In the rows, 128 means zero.
Each row is followed by its class.
141 105 146 121 108 151 144 129  89 106 110 130 110  76 133 105 133 107 179 119  74 109 139 147 164 126 112 134 106 134 178 140 142 110 138 146 105 126  97 119 148 161 -> N
115 107 117 119 109 126 122 170 152 123 149 115 142 142 136 122 140  96 116  93 104 122 107 101 136 132 138 108 127 160 117 120 124 122 130 131 141 119 155 139 113 119 -> V
115 129 178 145 173 152 128  87  82  94 118 152 126 122 129 163 122 119 132  94 128 117 121 133 100 116  86 145  97  97 113 123 139 102 146 134 102 129 132 146 147  80 -> N
119 167 135 155 163 135 145  91 125 105 107 168 140 124 120 109 124 129 138 123 132 129 104 137 112 108  96 169 122 132 134 146 122 136 143 128 124 146 147 123 141 104 -> P
117 131  88  99 122 131 124 124 127 125  95 122  97 107 164 156 159 124 113 132 127 154 125 136 157 114 172 139 117 132 127 129 154 121 144 128 120 127 107 146 159 141 -> T
151 112 138 147 145 111 130 127 101 142 156 134 144 133 125 135 154 130 143 100 106 107 120 120 148 158 104 131 113 145 111 109 125 148 113 112 108 125 158  98 138 116 -> J
113 107 105 133 152  98 116 132 134 146 109 136 123 143 132 105 129 129  85 124 150 141 127 167 132  84 124 128 110 129 118 103 137 135 120 112 178 124 171 142 133 173 -> W
118 100  75  89  98  99 150 126 145 120 133 128 141 164 134 126 174 103 112 107 140 115  82 105 162 110 157  99 116 123 154 147 147 146 101 116  92 146  84 157 102  49 -> F
138 153 138  90 141 140 118 144 111  87 112 129 140 141  87 170 157 109 131 135 148 134 125 125 133 153 120 152  90 129 117 105 127 160  98 117 110 132 125 115 175 161 -> T
132 147 125 139 148 127  97 108 121 106 108 135 106 138 127  99 107 141 136 119 124 130 136 143 101 132 117 127 141 136 102 124 112 126 149 130 112 131 148 116 140 162 -> X
116 104 114 136 137 133 119 105 114 114 110 140 130 139 131 101 139 163 132 134 104 136 144 141 122 129 121 125 135 134 146 133 124 130 146 118 105 132 106 117 165 149 -> P
109 110 119  90 158 126 153 103 126  88 137 110 111 124 152 122  87 126 126  99 108 163 188 115 121 105  86 147 123 134 107 148 123 143 179 138 118  94 110 128 136 136 -> N
146 124 120 138 125 158 118 138  98 114 100 154 151 122  93 118 156 135 144 123 113 113 107 128 135 147  93 157  92 141 147  93 133 150 148 128  99 137 152 149 184 105 -> F
123 129 130 116 125 156 121 110 100 131 147 147 127 109 137 151 156  85 150 107 150 132 116 120 152 136 130 112 100  90 146 120 135 135 119 121 101 119 111 162 127 110 -> J
145 137 176  57 139 133 187 109 106 132 155 112 151  97 130 117 170 121 119 109 127 131 103 112  92 128 103 134  75  56  76 120 112 139 125 129 155 134 111 211 191 121 -> C
116 112  98 143 152 126 120 130 161 139 106 122 108 173 162 124  98 111 129 109 130 145 137 117 124 109 146 133 129 103 127 135 137 121 139 130 138 137 127 139 103 166 -> J
150 143 140 135 146 168  95 115 154 137 127 119  80 106 138  81 123 146 144 179 106 135 158 165  76 157 104 118 145  88  78 167 100 139 142 148 218 112 148 153 172 140 -> H
 97 114 118 122 110 119 115 107 101 109 123 135  88 131 142 111 111  96 159 132 151 108 145 119 115 101 130 115 125 107 108 134 105 101 121 116 139 109 146 168 156 172 -> J
113 117 110 112 144 163 134 111 122 137 156 128 147 137 134 139 140 110 120  80 133 126 118 105 153 131 128 134 111  89  95 134 116 146 151 114 119 126 146 187 145 100 -> V
131 109 100 155 171 105 127  92 151 155 127 144 131 156 119 114 136 143  99 111 142 123 143 173 148 108 160 108 154 101 133 146 123 141 141 108 138 123 151 136  98 168 -> H
130 121 135 130 109 114 114 133 136 130 128 125 141 133 108 104 122 130 137 165 137 114 120 147 124 130 134 121 116 126 143 113 127 131 122 125 147 136 134 133 115 161 -> W
125 128  95 114 130 165 122 159 135 125  91 182 121 154 136 159 145 111 123 112 107 132 130 126 141 114 154  80 114 171 143 135 144 131  98 164 129 152 106 124  95 171 -> K
 95 118 129 116 104  86 139 166 153 139 137 117 131 118 148 115 118 157  93 107 166 171 168 120 115  76 134 144 167 101  83 107 140 134 110 115 138 119 122 117 126 109 -> T
147 138 115 160 113 136 123  91 104 119  85 135 120 111 139 146 120 128 114 180 128 107 126 136 143 119 165 147 122 155  92 116 112 109 168 128 124 120 157 117 170 184 -> K
142 118 122 151 138 148  92 134 110 115  76 129  84 101 152 127 104 131 153 158 101 136 142 149  95 107  88 189 140 149  87 134 131  83 133 149 194 146 149 108 152 167 -> J
116 170 106 105 149 118 151 141 133 125 183 163 120 132 138 138 132 121 126  94 111 131 154 129 145  92 120  97 122 169 113 133 114 134 138 137 109  89 128  96  82 164 -> C
117 139 138 112 127 150 147 155 104 125 123 124 148 120 142 179 116 137 130 131 104 159 135 116 143 105 111 165  87 146 155 113 132 132 139 139 123 134 111 159 159 184 -> Z
136 103 103 147 133 178 106 145 135 128  82 121  80 154 145  89 129  99 123 121 111  93 107 140 142 105 121  99 115 149 132 131 142  95 143 143 172  95 116 101 117 153 -> N
146 126  93 132 131 145 113 115 117 133  96 134 115 158 159 146 142 136  82 117 125 133 140 182 153  90 158  68 132 106 128 118 136 134 135 126 131 141 112 128 135 149 -> H
116 117 157 173 150  75  97 111 179 152 116 134 143 156 103 130 120 151 110 146 131 169 114 111  84 133 156 162 142 152 123 132 116 132 158 128 104 128 119 133 126 160 -> X
140 146 135 151 151 156 131 117 143 160 120 172 108 101 148 164 127 126 159 129 113 119 140 131 138 123  88 138 118 146 111 167 130 131 165 139 111 123 116 153 136 130 -> K
130 112 140 135 142 149 142 160 128 145 126 113 129 130 121 113  93 141 102 121 136 150 133 134 117  97 114 169 113 129 102  94 130 140 145 129 170  98 143 143 175 178 -> Z
133 147 124 126 115 125 126 154 125 145 159 149 133 140 126 170 111 124 137  75 127 135 116 121 159 105 141 147 141 153  97 134 141 126 112 140 114 139 121  86  72 121 -> X
129  99 123 181 173 105 147 116 163 148 102 145 125 139 135  95 116 123 105 107 134 128 140 141 133  89 141 136 152 152 111 145 123 134 159 132 135 106 123  95 112 178 -> Z
176 114 137  94 123 173 138 156 157 180 107 114 116 113 143 100 142 156 147 132  83 125 141 143 142 144  99 128 110 167 107 143 146 151 144 171 222 107  71 122 134 162 -> T
135 143 158 143 166 160 111  87 132 138 147 151 141 117 128 129 102 129 150 151 129 143 172 163 118 123 115 129 134 108 120 152 114 134 141 140 151 118  98 133  95 166 -> V
109 129 116 121 129 104 113 140 150  94 142 111 142 147  96 112 142 114 121 123 135 117 107 111 153 118 102 122 141 147 139 154  98 142  88 117 150 125 135 144 120 140 -> G
121 111 141 135 131 147 129 111 100  99 114 115 113 107 141  87 124 130 126 147 118 121 137 147  86 119 105 150 122 126  87  95 120 111 156 121 157  99 151 135 147 159 -> G
118  93  86 143 163 107 124 140 196 144 124 126 118 169 129  99 133 137 105  97 141 122 144 111 159 106 148 113 162 134 133 146 114 130 152 114 118 108 135 148 102 172 -> F
132 141 120 121 134 117 149  97 142 123 104 147 138 131 149 102 124 122  92 123 128 151 123 146 115  84 124 126 120 125 123 125 143 133 154 144 144 131 135 172 133 125 -> K
128 124 115 129 101 100  94 154 147 132 133 133 146 140 118 104 119 146 147 169 113 122 127 131  96 143 127 120 145 140  96 126 101 129 123 128 147 129 147  90 106 176 -> C
103 157 120 152 148 148 129 133 163 142 132 161 121 132 151 133  90 144  95 123 150 168 147 121 100  89 135 144 141 109  91 121 129 141 142 135 126 122 152 153 120 120 -> K
107 127 138 105 143 127 113 165 143 126 145 115 115 143 115 143 137 121 112 109 146 155 141  96 135 156 113 116 131 100 115 124 113 161 117 126 137 124 152 149 144 129 -> V
126 151  95 124 125 128 136 172 122 122 114 134 101 141 157 133 110 151 110 132 121 155 161 132 134 102 146 124 127 147 126  92 144 146 103 141 125 133 131  82 112 134 -> F
108 110 110 127 142 100 116  95 137 119 107 140 102 126 146  89 115 120 104 127 147 135 114 169 137  81 102 163 116 116 114 135 120 147 149 114 151 132 148 138 115 150 -> W
119 120 111 122 153 124 177  98 126 119 109 123 133 117 174 102 120 143  91 103 120 155 136 129 128  70 109 160 136 118 103 146 129 136 159 142 149 139 114 137 126 113 -> Z
149 173 154 129 153  67 128 124 163 144 132 139 116 121  84 150 137 124 162 174 162 144 128 127 131 131 109 148 155 167 141 166 128 135 125 124 146 118 112 106 127 155 -> P
109 108 138 114 133 119 117  85 118 114 130 109 120 158 132 132  97 176 127 144 143 163 162 134  63 137 195 167 138  14  38 127 145 128 119 122 112 160 106 169 221  90 -> T
111 108 116 110 145 147 151  78 130  57 125 110 127 104 138  82 118 103 104  99 140  94 106 105 127  90 101 142 141 140 105 143  86 118 169 110  97 103 132 138 106 112 -> N
129 158 101 139 161 141 141 118 137  92 115 151 100 127 147 123 123 100 119 111 119 144 141 139 155  85 147 147 147 157  97 143 116 153 118 143 117 132 106  60  73 165 -> G
102 128 147 151 112 108  96 126 115 118 136 130 135 106 113 140 135 101 140 136 153 118 127  99 149 126  73 122 117 167 158 128  95 121 125 120 145  86 142 134 128 135 -> J
111 142  77 107  80 132 137 168 133 114 104 140 138 109 137 123 116 117 122 157 163 128 110 130 141  75 161 116 134 146 159 112 131 132  70 120 131 153 125 137  92 125 -> F
106 135 121 137  94 112 143 149 110 152 149 128 135  99 149 150 128 132 130 164 126 140 118 127 130 100 121 163 113 158 102 107 130 135 118 107 146 105 151 128 123 123 -> G
137 155  75 127 118 129 130 112 140 168 152 147 113 129 169 124 147 132 121 137 117 155 128 114 148 123 133 145 133 138  78 136 146 158 162 127 114 112 125 112 102  73 -> K
112 139 116 163 125  92 130 104 152 134 101 139 120 126 138 145 106 102 123 163 174 120 125 170 121  82 139 129 136 105 153 149 120 122 146  92 115 126 144 147 105 152 -> H
104 141 106 134 107 118  94 147 134 106 115 146  80 111 167 102 132 100 108 158 114 128 138 177 144  65 125  80 111 180 139 129 107 115 105 131 165 105 149 128 148 200 -> W
130 140  99 122 151  58 108 103 168 117 115 133 122 157 117 113 145 115 122 126 147 133 121 126  98 146 146 102 164 123  98 142 108 151 155 112 121 141 191 156 113 137 -> H
127 128 133 140 150 111 113 107 107 109 117 142 136 113 142 102  90 130 132 114 149 134 120 165 104 108 120 127 139 121 114 113 132 142 104 123 123 144 131 109 104 123 -> Z
124 116  85 147 140 116 119 116 141 131 109 145 140 138 140 108 125 129 116 101 121 126 145 113 141 107 154 119 155 159 103 127 125 117 142 126 109 132 137 118  96 159 -> K
125 181 131 153 117 115 127 126 144 141 140 141 115 130 148 107 120 147 121 161 131 132 111 139 130  99 136 128 152 167 126 129 124 117 128 136 169 109 149  85  99 130 -> P
145 121 135 138 143 157 135 149 116 144 131 142 114 122 132 150 137 130 132 130 129 119 150 130 128 115 113 121 131 139 107 114 130 111 128 134 153 115 142 121 135 167 -> J
120 108 117 131 116 130 132 159 147 128 141 131 113 146 146 124 145 105 123 102  90 123 130 145 119 114 138 108 120 126 126 138 134 117 127 127 141 119 142 137 128 133 -> H
105  86 135 135  96 108 122 150 134 113 104  97 117 151 150 117  97 138 130 170 103 109 108 131  96 122 151 146 123 148 113 114 120 103 107 125 172 135 139 118  99 194 -> G
122 146 110 133 143 167 119 112 108  79  63 137  96  91 141 107 130  69 148 138 138  85 132 126 121 107  95 115 118 166 107 141  80 109 147 120 134 127 148 136 151 186 -> V
117 130 111 144 123 127 130 144 135 145 139 140 135 107 158 141 109 145 125 132 112 129 126 128 108 122 140 138 129 144  85 117 121 117 159 131 127 117 151  94 104 130 -> C
110 144 130 138 103 150 120 158 134 160 137 143 127 146 139 134 120 136 137 135 105 157 114 123 121 103 119 157 109 159 134 125 157 105 137 153 196 105 118 121 126 118 -> P
135 101 159 155 129 117 105 125 120 133 126 120 157 133 105 120 129 111 140 125 120 107 107 137 132 128 110 122 110 138 154 120 141 103 118 122 141 108 122 124 123 125 -> N
156 154 165 133 146 132 149 125 136 167 115 135 108 126 138 112 103 178 143 112 129 135 142 136 106 137  91 129 143  95  98 134 133 151 162 151 134 150 123 135 133 124 -> X
149 141 142  98 133 171 146 130 104 138 114  74 120  76 168 136 115 136 128 177 151 127 135 134  87 137  72 112 104 108  71 119 129 139 101 121 213 116 100 149 156  83 -> G
118 141 137 131 142 136 131 118 104 106 138 126 106 121 142 142 113 160 105 136 123 135 161 120 138 111 120 113 138 148 117 112 113 129 152 137 111  96 140  99 129 142 -> N
163 157 127 124 143 162 129  83  96 114 111 162 111  92 150  72 176 119 149 146  91  79 128 153 121 138  71 102 114 169 101 128 108 108 166 140 163 102 176 148 135 173 -> K
134 127 107 158 119 153  86 110 159 126  86 145 123 147 136 138 115 115 141 166 138 117  87 130 107 126 165 120 138 180 119 133 124 114 165 123 107 124  90  99 117 142 -> P
140  97 149 123 157 133 133 126 124 146 113 124 130 117 138 122 135 154 110 105 145 109 133 138  93 133  84 106 132  86  71 116 122 116 164 124 147 119 125 130 139 124 -> C
147 127  83 122 142 132 119 153 145 109 119 130 113 148 107  95 142 123 125 141 137 117 154 130 143 114 160 114 154 144 106 121 109 138  92 117 126 123 132  98 134 191 -> F
119 126 119 142 106 125 108 139 124 143 115 121 139 115 143 121 117 147 120 164 119 113 124 137 117 118 102 120 117 153 119 110 106 102 171 125 165  95 154 119 127 177 -> C
118 121 165 122 132 109 117 147 126 109 140 135 122 106 110 136 117 110 122  91 155 117 129 152 154 113 105  92 109 118 156 115 124 146  99 121 104 132 122 142 144 134 -> W
113 128 114 157 135 148 118 107 109 146 119 145 100 167 148 112 111 159 114 164 144 134 138 129 106 113 151 145 128 107  72 101 109 153 160 116 112 106 134 106 144 172 -> Z
113 151  73 125 100 153 132 145 113 111  88 115 124  81 158 108 126 105 128 128 118 143 122 121 161  79 134 146 128 181 150 126 132  88 141 130 171 118 138 124 157 156 -> P
110 141 140 107 125 112 115 146 128 128 156 142 139 143 133 115 155 136 140  98 116 128 126 124 118 123 107 137 122 135 105 116 138 123  94 128 154 122 142 128  98 123 -> T
129 149 103 143 105 107 136 144 181 147 128 135 123 142 183 143 107 150 120 119  92 145 112 119 166 116 133 122 150 187 128 152 125 152 186 147 126 128 155 102 116 124 -> P
130 126 103 130 112 106  96 123 107 115 122 148  99 103 136  92 189 112 145 152 111 132 106 127 127 127 125 125 135 151 126 117 115 133 102 110  97 138 136 126 154 131 -> J
118 150 145 133 166 140 149  95 126 112 113 175 108 142 133 111 114 136 118 108 147 107 135 138 120 109  87 124 122 114 125 130 116 147 146 134 110 125 147 137  92 148 -> K
110 126  99 147 124 118 140 134 144 134 128 134 114 144 132 160 135 105 110 118 165 143 127  92 152  75 172 151 151 102 104 135 122 114 131 113  95 136 127 146 145 138 -> J
132 146 127 135 124 132  85 105 120 121 121 156 128 115 107 119 105 112 146 190 154 120  72 159  95 153 103 135 104 169 128 118 132 165 122 125 156 100 167 100  89  79 -> N
126 118 139 106  75 103 157 143 141 145 124 115 143 125 148 127 135 152 133 138  96 134 113 115 126 134 124 156  97 138 113 121 137 159 161 132 122 129 131 163 190 105 -> T
113 126  98 167 133 136 116 118 132 171 140 127 162 136 130 111 140 130 154 125  94  99 126 111 133 120  87 142 102 164 133 155 100 122 141 102 162 105 134 153 109 126 -> H
145 103 120 137 118  95 141 116 141 131  97 117 106 129 169  87 134 117 103 142 134 132 127 162 132  96 111 111 138 109 133 128 134 135 135 123 153 128 135 117 136 141 -> J
147 155  90 115 140 105 141 134 156 113 102 136 153  97 151 133 107 107 103 115 167 139 115 152 166  85  95 125 135 186 156 119 131 171 122 119 123 131 132  96  52 107 -> F
115 108 118 119 129 151 121 148 126 123 116 128 117 136 146 105 123 114 138 114 117 138 151 125 127 116 128 112 131 130 126 131 132 114 133 150 167 110 115 128 115 187 -> Z
131 113 119 142 113 143 111 115 118 128 120 144 143 147  98  87 144 138 126 167 134 112 109 148 120 123 151 146 141  97 116 117 111 139 119 110 120 152 140 134 136 153 -> V
